Here is a tiny trained network, its code and every weight. The questions are about switching its units off for an input and a class, where a switched-off unit gives its printed mean instead of its output.

import numpy as np


def w(rows, s, z=0):
    codes = np.array(rows[::2]) - 128.0
    scale = np.full(codes.shape[1], s)
    scale[-1] = z or s
    return codes * scale


def norm(h):
    return h / np.sqrt((h * h).mean(-1, keepdims=True) + 1e-5)


def f(y):
    return y / 2 * (1 + np.tanh(0.7978845608 * (y + 0.044715 * y**3)))


def log_softmax(a):
    a = a - a.max(-1, keepdims=True)
    return a - np.log(np.exp(a).sum(-1, keepdims=True))


def net(x, mask):
    res = np.array(x, float).reshape(1, 8) / 4 @ E
    u = 0
    for l in range(4):
        y = f(norm(res) @ A[l][:, :-1].T + A[l][:, -1])
        res = res + np.where(mask[u : u + 4], y, B[l][:, -1]) @ B[l][:, :-1]
        u += 4
    return log_softmax(norm(res)[-1] @ U[:, :-1].T + U[:, -1])


A, B = {}, {}
E = w([
[130,123,131],'x0',
[148,178,100],'x1',
[123,121,131],'x2',
[63,168,138],'x3',
[158,131,253],'x4',
[127,124,129],'x5',
[129,133,124],'x6',
[127,117,131],'x7',
],0.0037)
A[0] = w([
[127,90,115,7],'0.n1',
[136,125,237,223],'0.n2',
[3,138,48,142],'0.n3',
[64,95,195,92],'0.n4',
],0.0053,0.0017)
B[0] = w([
[142,147,184,95],'0.n1',
[101,157,2,252],'0.n2',
[118,79,133,232],'0.n3',
[131,130,138,152],'0.n4',
],0.0055,0.0024)
A[1] = w([
[45,68,156,146],'1.n1',
[157,8,128,254],'1.n2',
[157,186,254,196],'1.n3',
[26,117,145,128],'1.n4',
],0.0063,0.0017)
B[1] = w([
[109,169,186,191],'1.n1',
[140,191,193,251],'1.n2',
[52,34,3,176],'1.n3',
[179,209,140,198],'1.n4',
],0.0051,0.0024)
A[2] = w([
[19,146,99,255],'2.n1',
[137,168,34,34],'2.n2',
[119,79,166,121],'2.n3',
[166,163,2,94],'2.n4',
],0.0064,0.0011)
B[2] = w([
[212,82,107,237],'2.n1',
[105,55,253,204],'2.n2',
[32,156,75,113],'2.n3',
[74,139,203,255],'2.n4',
],0.0041,0.0033)
A[3] = w([
[166,117,2,2],'3.n1',
[170,166,165,137],'3.n2',
[106,83,75,61],'3.n3',
[136,171,230,194],'3.n4',
],0.0056,0.0033)
B[3] = w([
[92,101,204,109],'3.n1',
[2,141,117,162],'3.n2',
[88,65,193,114],'3.n3',
[119,147,132,252],'3.n4',
],0.0056,0.0041)
U = w([
[91,2,77,247],'0',
[114,175,173,156],'1',
[117,161,152,137],'2',
[130,162,154,54],'3',
[133,160,134,99],'4',
[203,185,57,85],'5',
],0.008,0.0016)

Each question gives the input, the list of numbers given to net, and the class t.
The units are the neurons (one row each of A and B). Each row of codes is followed by its name. A weight is (code - 128) times the scale printed after its matrix; where a second scale follows, it is the last column's (A, B and U).
mask holds one flag per neuron, layer by layer. A switched-off neuron (its flag False) gives its mean, the last column of its row in B, instead of its output. The means were averaged over made-up inputs and are rounded, as every weight is.
A unit's drop is (log p(t) with every unit on - log p(t) with that unit switched off) / (log p(t) with every unit on - log p(t) with every unit switched off).
The circuit of an input: a set's keep is (log p(t) with only the set's units on - log p(t) with every unit switched off) / (log p(t) with every unit on - log p(t) with every unit switched off). Starting from the 12 units with the biggest drops (on a tie, the unit counted first), units are removed one at a time, each time the one whose removal leaves the highest keep (on an exact tie, the one counted first), for as long as the keep stays at least 0.8.
circuit, biggest first: the units of the circuit, biggest drop first
most important unit: the unit with the biggest drop
top k neurons: the k neurons with the biggest drops, biggest first
top k neurons in layer l: the k neurons of layer l with the biggest drops, biggest first
drop when u is switched off: that unit's drop, to one decimal
input [8,-8,-1,-5,0,-4,5,-1], class 1: circuit, biggest first -> (1.n2)
input [5,-8,-1,-6,-5,-5,4,4], class 1: circuit, biggest first -> (1.n2, 0.n2, 1.n3)
input [6,-4,-8,-4,-6,7,2,-3], class 3: circuit, biggest first -> (1.n2, 0.n2, 1.n3)
input [6,0,-1,7,8,-4,-5,8], class 0: top 2 neurons -> (1.n3, 2.n1)
input [0,1,-2,-8,5,0,5,-3], class 5: top 2 neurons in layer 2 -> (2.n2, 2.n1)
input [-5,6,8,-1,7,-7,2,6], class 0: top 3 neurons -> (1.n3, 1.n2, 1.n4)
input [3,-7,-2,-5,-4,3,-4,-1], class 1: circuit, biggest first -> (1.n2, 1.n3, 2.n1)
input [3,-4,0,8,8,1,-5,-8], class 0: top 4 neurons -> (1.n3, 1.n2, 2.n1, 2.n4)
input [-6,5,8,-7,7,-6,0,0], class 0: top 3 neurons in layer 1 -> (1.n3, 1.n4, 1.n1)
input [-5,-6,-6,1,-4,1,-4,-3], class 1: top 2 neurons in layer 0 -> (0.n2, 0.n3)
input [-7,-6,-2,-4,-5,-7,-5,2], class 2: top 2 neurons -> (1.n2, 1.n3)
input [-4,4,-8,-4,-2,-3,6,-3], class 1: circuit, biggest first -> (2.n4, 2.n2)
input [-2,4,-8,1,-7,-4,-3,-7], class 0: top 3 neurons in layer 1 -> (1.n2, 1.n4, 1.n1)
input [-1,8,1,-4,-8,5,-5,0], class 0: top neuron -> (1.n4)
input [6,5,2,8,4,0,1,-7], class 5: top 2 neurons in layer 1 -> (1.n3, 1.n2)
input [5,-1,0,-8,8,7,-4,3], class 0: top 2 neurons in layer 1 -> (1.n3, 1.n4)
input [5,-5,1,5,7,0,-4,-2], class 0: top 2 neurons in layer 1 -> (1.n3, 1.n2)
input [1,-5,7,7,-6,4,8,0], class 5: top 2 neurons in layer 3 -> (3.n2, 3.n4)
input [6,5,-7,5,-8,8,5,4], class 0: top 2 neurons in layer 0 -> (0.n3, 0.n2)
input [0,8,-8,-7,-8,-6,1,-3], class 0: most important unit -> 1.n4
input [-4,-8,-3,2,-6,2,1,7], class 1: top 2 neurons in layer 0 -> (0.n2, 0.n1)
input [-2,3,-3,-1,6,6,5,0], class 0: drop when 1.n3 is switched off -> 0.5
input [-6,-8,-7,-5,-3,-2,6,6], class 1: drop when 1.n2 is switched off -> 0.8
input [-4,-4,-8,-2,-2,3,-7,6], class 4: drop when 3.n1 is switched off -> 0.0
